Below is a small trained network, with its code and all its weights. Each question gives an input and a class and asks what happens when units are switched off, that is, made to give their printed mean instead of their output.

import numpy as np


def w(rows, s, z=0):
    codes = np.array(rows[::2]) - 128.0
    scale = np.full(codes.shape[1], s)
    scale[-1] = z or s
    return codes * scale


def f(y):
    return y / 2 * (1 + np.tanh(0.7978845608 * (y + 0.044715 * y**3)))


def log_softmax(a):
    a = a - a.max(-1, keepdims=True)
    return a - np.log(np.exp(a).sum(-1, keepdims=True))


def net(x, mask):
    res = np.array(x, float).reshape(1, 4) / 4 @ E
    y = f(res @ A[0][:, :-1].T + A[0][:, -1])
    res = res + np.where(mask, y, B[0][:, -1]) @ B[0][:, :-1]
    return log_softmax(res[-1] @ U[:, :-1].T + U[:, -1])


A, B = {}, {}
E = w([
[146,138,132,171,129,65,107,91,131],'x0',
[59,219,3,75,149,82,121,158,50],'x1',
[172,41,84,133,211,200,6,108,57],'x2',
[213,249,138,198,150,192,107,196,187],'x3',
],0.012)
A[0] = w([
[98,32,150,90,123,92,142,98,99,162],'n0',
[114,196,38,120,164,122,84,151,99,201],'n1',
[203,116,123,166,142,163,88,159,113,113],'n2',
[151,164,174,88,56,92,178,143,174,162],'n3',
[194,125,137,150,136,189,68,132,130,123],'n4',
[191,107,123,129,191,102,121,161,151,124],'n5',
[177,188,173,77,118,99,100,146,100,99],'n6',
[35,166,111,65,117,70,155,92,99,167],'n7',
[50,111,102,86,66,83,176,135,136,142],'n8',
[118,184,67,147,199,108,139,166,56,10],'n9',
[145,151,160,70,149,141,87,127,147,123],'n10',
[158,126,131,139,110,157,155,136,87,116],'n11',
[86,122,95,104,160,68,149,146,127,150],'n12',
[167,115,134,170,169,193,100,114,159,121],'n13',
[104,138,137,95,138,119,144,124,112,128],'n14',
[99,144,142,151,110,134,154,145,193,74],'n15',
[167,97,116,95,207,131,81,112,61,98],'n16',
[135,160,121,180,140,191,112,60,104,118],'n17',
[192,236,105,128,125,154,105,163,173,170],'n18',
[76,74,140,120,75,151,108,50,99,69],'n19',
[159,128,158,120,146,148,98,125,121,134],'n20',
[103,99,138,100,220,155,8,116,63,187],'n21',
[179,121,170,172,126,182,85,140,138,101],'n22',
[127,214,111,188,178,147,130,177,168,17],'n23',
[139,103,113,147,107,109,132,93,120,143],'n24',
[125,41,210,166,124,126,175,126,185,143],'n25',
[111,124,105,124,127,120,148,159,143,132],'n26',
[142,124,107,117,82,133,104,130,140,119],'n27',
[148,132,146,94,130,145,104,162,128,116],'n28',
[136,160,129,126,121,117,114,139,131,91],'n29',
[140,100,95,97,162,142,43,105,90,8],'n30',
],0.012,0.014)
B[0] = w([
[142,126,77,183,159,162,165,170,135,223],'n0',
[71,69,48,155,118,167,183,106,101,254],'n1',
[126,174,163,127,89,111,97,111,96,190],'n2',
[112,87,128,193,154,145,157,188,140,231],'n3',
[83,169,155,111,113,111,94,86,86,201],'n4',
[126,176,131,108,120,138,146,109,145,158],'n5',
[111,104,143,117,124,158,151,159,152,145],'n6',
[94,167,153,108,67,117,93,78,86,236],'n7',
[128,139,121,127,98,123,104,75,101,218],'n8',
[224,150,162,129,204,84,118,211,245,180],'n9',
[118,129,152,119,141,154,122,92,130,140],'n10',
[134,129,127,127,104,130,102,152,129,131],'n11',
[139,155,144,137,120,122,135,86,87,185],'n12',
[110,180,145,81,84,75,108,121,80,195],'n13',
[140,172,112,133,119,115,138,102,117,149],'n14',
[175,133,128,85,155,132,138,139,153,163],'n15',
[149,87,121,162,147,153,140,176,151,193],'n16',
[122,150,171,99,111,117,138,139,123,160],'n17',
[188,133,157,123,180,112,87,203,155,254],'n18',
[182,129,136,122,189,106,136,178,171,174],'n19',
[126,142,144,121,84,123,107,122,95,160],'n20',
[178,151,154,108,188,120,105,168,168,247],'n21',
[131,149,175,110,117,96,143,106,133,192],'n22',
[64,79,58,202,101,204,217,174,103,188],'n23',
[108,119,121,138,116,137,133,130,145,152],'n24',
[131,80,86,179,189,179,154,162,177,237],'n25',
[137,115,144,135,119,113,123,114,125,146],'n26',
[140,107,122,121,142,112,152,91,161,125],'n27',
[129,150,145,127,108,133,118,135,130,140],'n28',
[123,138,113,130,135,117,155,146,138,136],'n29',
[63,43,48,180,116,176,187,128,91,169],'n30',
],0.011,0.02)
U = w([
[27,60,68,224,68,201,175,132,132,205],'0',
[171,126,169,147,174,138,108,179,190,7],'1',
[69,159,171,88,6,116,80,40,102,222],'2',
],0.012,0.0016)

Each question gives the input, the list of numbers given to net, and the class t.
The units are the neurons (one row each of A and B). Each row of codes is followed by its name. A weight is (code - 128) times the scale printed after its matrix; where a second scale follows, it is the last column's (A, B and U).
mask holds one flag per neuron, in row order. A switched-off neuron (its flag False) gives its mean, the last column of its row in B, instead of its output. The means were averaged over made-up inputs and are rounded, as every weight is.
A unit's drop is (log p(t) with every unit on - log p(t) with that unit switched off) / (log p(t) with every unit on - log p(t) with every unit switched off).
The circuit of an input: a set's keep is (log p(t) with only the set's units on - log p(t) with every unit switched off) / (log p(t) with every unit on - log p(t) with every unit switched off). Starting from the 12 units with the biggest drops (on a tie, the unit counted first), units are removed one at a time, each time the one whose removal leaves the highest keep (on an exact tie, the one counted first), for as long as the keep stays at least 0.8.
units of the circuit, in order: the units of the circuit, biggest drop first
most important unit: the unit with the biggest drop
top k neurons: the k neurons with the biggest drops, biggest first
drop of u: that unit's drop, to one decimal
input [0,5,-4,5], class 0: top 3 neurons => (n23 n1 n21)
input [-7,-2,-4,1], class 1: most important unit => n1
input [-6,7,-1,8], class 0: top 3 neurons => (n23 n1 n21)
input [-4,6,5,1], class 1: top 2 neurons => (n21 n9)
input [-6,-1,7,7], class 2: units of the circuit, in order => (n4 n13)
input [4,4,-3,7], class 0: top 2 neurons => (n23 n1)
input [3,5,-5,5], class 0: top 2 neurons => (n23 n1)
input [3,8,1,2], class 1: top 4 neurons => (n9 n18 n30 n21)
input [1,-8,-6,-1], class 0: top 3 neurons => (n18 n21 n9)
input [-2,-2,6,-5], class 1: top 2 neurons => (n21 n1)
input [0,2,-5,5], class 0: top 2 neurons => (n23 n21)
input [-1,6,1,3], class 1: top 4 neurons => (n9 n18 n30 n3)
input [-6,-3,3,-6], class 1: top 3 neurons => (n1 n19 n21)
input [0,5,-4,-5], class 2: most important unit => n7
input [-5,-7,7,-7], class 1: top 2 neurons => (n21 n19)
input [2,2,-8,-8], class 2: top 2 neurons => (n7 n8)
input [4,6,-5,8], class 0: top 2 neurons => (n23 n1)
input [-5,6,2,2], class 1: top 2 neurons => (n9 n21)
input [-8,-2,2,-3], class 1: drop of n1 => 0.6
input [8,4,-4,-8], class 2: units of the circuit, in order => (n7)
input [6,5,-6,6], class 0: drop of n1 => 0.3
input [8,-3,8,3], class 2: drop of n12 => 0.0
input [-3,4,-3,7], class 0: drop of n1 => 2.1
